Each row has a name. After each piece below comes the name of the row it's from, unless a question asks for something else. Each question is about the rows just above it. Places in a row count from 0.

Columns, left to right: U Z J B G N F
sifes: [-10.2  21.7  -7.0  14.9  -1.5 -15.2 -14.4]
nanof: [-28.3 -23.3  41.0   3.1  14.5   7.7   7.1]
der: [ 39.4  27.3 -14.6   5.2 -51.9 -64.8 -66.0]
geb: [ 45.1 -18.4 -34.1   2.2 -13.8 -13.3 -13.0]
Veba: [ 47.0 -36.0 -32.6 -20.8  17.4  72.7  71.2]
Repag: [-5.5 -5.3 10.6 -3.1  1.1  3.1  2.8]
ked: [ 60.2 -70.8  47.5  17.7 -40.2 -81.4 -80.3]
lamo: [11.3 -0.5 -8.2 -0.7 -5.3 -2.0 -1.5]
loga: [ 14.5 -24.8  -2.1  -5.8  11.2  20.3  18.8]
[ 20.3  11.2  -5.8  -2.1 -24.8] is which row, read backwards?	loga
[  5.2 -14.6] is which row, read backwards?	der
Which column holds this, read top down? [ 17.4   1.1 -40.2]	G
Does one of the named rows hold [-51.9   5.2 -14.6  27.3] side by side, in this order?	no

Columns, left to right: Y D S R E P V
sor: [ -6.5   0.9 -27.9  35.2   0.6 -12.9   4.9]
rog: [-20.1 -67.8  29.2 -72.8 -73.4  20.2  29.4]
Dov: [  1.4  -7.4  11.1 -10.2  -1.6   6.3   0.6]
Does one of the named rows hold [-10.2  -1.6   6.2] side by side, in this order?	no
Which row holds this, read backwards? [  4.9 -12.9   0.6  35.2 -27.9]	sor
Changed sor: [ -6.5   0.8 -27.9  35.2   0.6 -12.9   4.9]. Place and old value:	1, [0.9]
[  4.9 -12.9   0.6] is which row, read backwards?	sor
Does one of the named rows hold [-7.4 11.1] side by side, in this order?	yes
Is [ 20.2 -73.4 -72.8  29.2 -67.8] printed in one of the named rows, side by side and in this order?	no
Changed sor: [ -6.5   1.0 -27.9  35.2   0.6 -12.9   4.9]. Place and old value:	1, [0.9]

Columns, left to right: T A H K
vev: [ 12.9   8.7   6.4 -16.0]
zanun: [ 0.7  0.7  0.3 -1.4]
Rov: [ 14.1  11.0   8.1 -19.7]
poba: [ 17.4  19.8  15.8 -40.5]
busul: [ 11.7  35.9  26.3 -84.8]
dibi: [-52.4 -15.9   8.3   9.1]
Giba: [ 5.1  2.5  1.7 -4.5]
kad: [  9.3  39.4  28.1 -94.6]
Does one of the named rows hold [-1.4  0.3  0.7  0.7] side by side, in this order?	no
One entry of zanun was changed: [ 0.7  0.7  0.2 -1.4]. Where, and from what?	2, [0.3]

Columns, left to right: C W X M
mitav: [-75.4 -56.2 -16.9   9.5]
sobi: [ 84.1  14.9 -72.5  -9.5]
Valo: [ 62.9  64.9 -17.0   7.7]
Sazu: [ 74.3   0.8  46.4 -31.5]
dimi: [ 31.3 -56.0 -10.6  56.2]
sot: [-32.4  25.3 -17.6  50.2]
naz: [-13.5  43.7  16.7 -66.8]
seler: [-32.4  25.3 -17.6 -28.1]
telo: [ 24.5 -33.5  -6.6 -56.4]
Kenak: [ 45.0  62.9  64.9 -17.1]
sena: [-27.1  29.6 -61.9  19.0]
nep: [-34.6 -19.7 -61.4 -42.8]
Among the named rows, does one hold [ 74.3   0.8  46.4 -31.5] next to each other, in this order?	yes
Which row holds [-17.1  64.9  62.9] read backwards?	Kenak
Which column holds [ 14.9  64.9   0.8 -56.0  25.3  43.7  25.3 -33.5  62.9  29.6] top down?	W

Columns, left to right: vur gos lol dubis lonor fot mezaz
Dab: [ 14.6  11.2  -5.9 -27.1   8.5   2.0  37.4]
Gir: [  8.3  12.5 -18.5 -24.9  18.8  19.5  15.8]
tup: [-78.0  75.9 -61.3  33.9  78.5  77.9  60.4]
seluv: [ 45.7  64.0 -78.7  19.5  18.8 -24.9 -61.2]
vugo: [19.0 52.0 26.6 29.6 19.9  6.9 56.0]
Pime: [  7.9  20.9  74.3  71.3 -76.4  35.2   1.6]
One entry of Dab was changed: [ 14.6  11.2  -5.9 -27.1   8.5   1.9  37.4]. Where, and from what?	5, [2.0]
Changed vugo: [19.0 52.0 26.5 29.6 19.9  6.9 56.0]. Place and old value:	2, [26.6]
[64.0 52.0] is in which column, read top down?	gos
Where do [  8.3  12.5 -18.5 -24.9  18.8  19.5  15.8] appear?	Gir
[19.9 29.6 26.6 52.0 19.0] is which row, read backwards?	vugo
[ 37.4  15.8  60.4 -61.2  56.0] is in which column, read top down?	mezaz

Columns, left to right: Dute Vupa Tos baki vogit ded Vud Rem tirub
kedim: [-29.5  28.7  87.4  28.8  29.9  28.4 -16.4  29.9 -29.0]
fana: [-84.0  81.9  89.3  82.0  85.1  80.9 -46.8  85.3 -82.7]
lik: [-75.9  74.3  74.7  74.1  85.1  80.9 -46.8  85.3 -82.7]
Fuze: [-29.5  28.7  29.0  28.8  29.9  28.4 -16.4  29.9 -29.0]
paf: [-75.9  74.3  74.7  74.1  76.8  72.9 -42.1  77.2 -74.7]
peku: [-92.1  90.3  90.9  90.2  93.3  88.6 -51.4  93.9 -90.7]
Changed paf: [-75.9  74.3  74.8  74.1  76.8  72.9 -42.1  77.2 -74.7]. Place and old value:	2, [74.7]
[85.1 29.9] is in which column, read top down?	vogit
Does one of the named rows hold [90.4 90.9 90.2] side by side, in this order?	no
One entry of paf was changed: [-75.9  74.3  74.6  74.1  76.8  72.9 -42.1  77.2 -74.7]. Where, and from what?	2, [74.7]

Columns, left to right: Sema neme ren bis
zuzod: [-58.9  70.2  84.3  80.8]
Zal: [-62.1 -13.9   8.2 -74.6]
movet: [-58.9 -46.0  14.1 -80.8]
vadal: [69.4 84.3 80.8 70.2]
[ 70.2 -13.9 -46.0] is in which column, read top down?	neme
Which row holds this, read backwards? [70.2 80.8 84.3]	vadal
Which column holds this, read top down? [84.3  8.2 14.1]	ren
Which column holds [-58.9 -62.1] top down?	Sema
Where does [-62.1 -13.9   8.2 -74.5] differ from Zal, and what was there?	3, [-74.6]
One entry of movet was changed: [-58.9 -46.1  14.1 -80.8]. Where, and from what?	1, [-46.0]
Where does [-59.0 -46.0  14.1 -80.8] differ from movet, and what was there?	0, [-58.9]

Columns, left to right: kovos nuna garu Rifa Surab
Zotul: [-29.8 -50.2  61.0   7.4  36.3]
Did: [89.0 73.9 24.1 15.9 -6.5]
tege: [-36.3 -26.8  -4.4 -11.0  16.5]
Changed Did: [89.0 73.9 24.1 15.9 -6.4]. Place and old value:	4, [-6.5]
[36.3 -6.5] is in which column, read top down?	Surab
Where does [89.0 73.9 24.1 15.9 -6.6] differ from Did, and what was there?	4, [-6.5]
One entry of Zotul was changed: [-29.9 -50.2  61.0   7.4  36.3]. Where, and from what?	0, [-29.8]
[-6.5 16.5] is in which column, read top down?	Surab

Columns, left to right: Zemo Sosav peta Vufig mele
Reda: [ 58.1  18.8 -15.5 -25.8  47.7]
Reb: [79.3  4.4 -4.0 -7.1 26.5]
resu: [-32.5 -10.1  44.4  -1.6  58.3]
girir: [  5.9  17.0   5.2  -4.7 -39.6]
baz: [-21.5  65.9 -27.1  17.4  45.0]
dizu: [  8.7 -19.2  79.0   4.4  -7.9]
Zubu: [  5.9 -21.0 -22.4  20.9 -55.5]
[  5.2 -27.1  79.0 -22.4] is in which column, read top down?	peta
[ 4.4 79.0] is which row, read backwards?	dizu
Which column holds this, read top down? [-4.7 17.4  4.4 20.9]	Vufig
Does one of the named rows hold [-25.8  47.6] side by side, in this order?	no
Among the named rows, does one hold [44.4 -1.6 58.3] next to each other, in this order?	yes
[-7.1 -4.0  4.4 79.3] is which row, read backwards?	Reb
Among the named rows, does one hold [ 47.7 -25.8] next to each other, in this order?	no

Columns, left to right: pez lovo Befi sas
kese: [-1.3 -2.9 -4.9  3.4]
leg: [12.6 19.6 36.4 -6.8]
Bogor: [15.7 24.4 45.5 -8.0]
zetos: [ 21.7  35.0  61.6 -29.9]
pizu: [ 14.9  24.6  41.1 -27.8]
beg: [ 34.3  54.9  97.4 -44.6]
Which column holds [ -8.0 -29.9 -27.8 -44.6] top down?	sas
Changed zetos: [ 21.7  35.0  61.6 -30.0]. Place and old value:	3, [-29.9]
One entry of Bogor was changed: [15.7 24.4 45.6 -8.0]. Where, and from what?	2, [45.5]
Does one of the named rows hold [24.4 45.5 -8.0] side by side, in this order?	yes
Among the named rows, does one hold [34.3 54.9] next to each other, in this order?	yes

Columns, left to right: duzu pomi bot feb biri
lodob: [ -0.8  72.4  86.9 -43.3  35.0]
vevid: [ -0.8  44.3  86.9 -43.3  35.0]
Gakit: [-64.4  40.7 -12.2 -52.1 -88.6]
Among the named rows, does one hold [-12.2 -52.1] next to each other, in this order?	yes
One entry of vevid was changed: [ -0.8  44.4  86.9 -43.3  35.0]. Where, and from what?	1, [44.3]

Columns, left to right: Tipa lus Bekof Gar Reti gov
vig: [-44.6 -50.0 -14.4 -48.2  25.5  -7.0]
ser: [-44.6 -50.0 -14.4 -48.2 -75.1  -7.0]
zufi: [-54.1  40.5 -33.4  15.5  63.6  16.8]
selo: [ 24.7 -71.1  50.2 -13.2   6.5  41.7]
Which column holds [-75.1  63.6] top down?	Reti
Which column holds this, read top down? [-48.2  15.5]	Gar
One entry of ser was changed: [-44.6 -50.0 -14.3 -48.2 -75.1  -7.0]. Where, and from what?	2, [-14.4]
Which column holds this, read top down? [16.8 41.7]	gov
Does one of the named rows hold [-13.2   6.5] side by side, in this order?	yes

